Levels:
2.779; -1.232; 0.735; -0.194; -0.622; 1.143; 0.184; -0.148; 0.514; 1.170; -3.201; -1.105; -5.249; 2.776; -0.228; 1.396; -3.374; -0.786; 2.429; -1.718 -> 3
2.268; -0.734; 0.780; -0.557; -0.609; 0.293; 1.441; -0.197; 0.617; 1.380; -2.225; 0.528; -4.143; 1.788; 0.067; 2.265; -3.049; 1.133; 2.123; 0.452 -> 4
2.984; -1.293; 0.621; -0.121; -1.701; 1.442; 0.818; -0.165; 1.593; 1.574; -4.667; 0.311; -6.153; 4.385; -0.279; 2.129; -3.337; -1.965; 3.023; -1.502 -> 7
3.760; -1.958; 0.535; -0.545; -0.539; 0.905; 2.246; -0.132; 2.090; 1.815; -4.963; 0.475; -7.306; 4.188; 0.683; 3.550; -4.567; -0.550; 3.963; -1.549 -> 4
1.737; -1.174; 0.767; 0.160; 1.286; -0.178; 0.630; -0.569; -0.449; 0.933; -2.413; 0.190; -3.379; 1.204; -0.255; 1.451; -2.240; 0.929; 1.050; -0.901 -> 5
3.771; -2.428; 2.925; -0.734; -2.083; 1.615; 1.334; -1.397; 0.656; 2.205; -7.493; -0.427; -6.786; 5.336; -1.584; 2.506; -4.951; -2.046; 2.497; -3.938 -> 6
1.132; -1.515; 2.714; -1.308; -1.416; 0.688; 0.206; -1.024; -0.661; 0.688; -4.713; -0.967; -3.387; 1.714; -2.686; 0.864; -1.869; 0.094; -0.145; -3.374 -> 5
0.862; -0.410; 0.059; -0.578; 0.620; -0.032; 0.885; 0.618; -0.086; 0.488; -0.643; 1.086; -2.351; 0.833; 0.895; 2.149; -1.223; 1.161; 0.769; 0.606 -> 4
3.399; -0.934; -0.794; 0.162; -0.201; 0.834; 1.502; 0.410; 1.542; 0.768; -1.447; 0.705; -3.391; 1.760; 0.491; -0.349; -1.679; -2.100; 3.317; 0.063 -> 1
3.300; -1.973; 1.675; 0.179; -0.231; 0.128; 0.567; -0.682; 0.457; 2.197; -6.129; -1.035; -5.692; 3.728; -1.081; 1.541; -4.046; -0.449; 1.515; -2.956 -> 6
2.517; -0.538; 0.690; -0.668; -0.153; 0.816; 0.808; -0.068; -1.135; 0.469; -1.927; -1.529; -3.078; 0.531; -1.423; -0.665; -1.907; 0.040; 1.162; -1.438 -> 1
2.597; -1.146; 2.015; -0.289; -1.612; 0.807; 1.115; -1.158; 0.437; 1.376; -4.794; -0.408; -4.903; 3.698; -0.099; 3.167; -3.186; -1.142; 1.525; -2.725 -> 6
2.594; -1.713; 0.267; -0.784; -0.919; -0.072; 1.358; -0.055; 2.330; 1.867; -4.097; 1.087; -4.916; 3.964; 1.371; 3.451; -2.602; -0.543; 2.510; -1.282 -> 6
2.741; -0.858; 0.466; -0.213; -0.822; 0.781; 1.021; -0.279; 1.068; 0.761; -3.390; -0.106; -3.441; 2.673; 0.132; 1.242; -2.198; -0.607; 1.960; -1.366 -> 6

Stage of each row:
1.562; 2.151; 0.954; -0.002; -0.296; 0.393; 0.794; 1.840; -0.352; -1.017; 0.485; 0.134; -2.266; 0.956; 0.440; -0.466; -0.229; -0.749; 0.733; -0.286 -> 5
-0.172; -0.375; 0.822; 1.060; -1.764; -0.624; 1.033; 1.668; 0.740; 1.991; 0.826; -0.851; -3.064; 0.486; 2.812; 0.586; -0.515; -0.607; -2.059; 0.436 -> 1
0.410; -1.095; 1.759; 1.164; -2.700; -0.357; 1.149; 1.914; 0.090; 1.035; 0.052; 0.016; -1.727; -1.499; 4.446; -0.074; -0.429; -2.337; -1.182; -1.303 -> 0
-0.816; -0.418; 1.229; 0.386; -0.650; -1.027; 0.724; 1.417; -0.080; 2.542; -0.069; -0.962; -2.412; -0.294; 2.466; 0.664; -0.527; -1.578; -2.958; 0.670 -> 0
-1.310; 0.774; 1.480; 0.510; -1.797; -1.026; 1.247; 2.496; -0.590; 0.760; 0.685; -0.856; -2.375; -0.422; 0.876; 2.411; -0.181; -1.651; -1.066; 1.896 -> 2
1.611; 2.806; 0.915; 0.532; 0.272; -0.260; 1.296; 1.574; -3.081; -1.094; -0.143; -0.387; -2.196; -0.341; 0.051; -0.232; 0.577; -0.375; -0.820; -0.685 -> 5
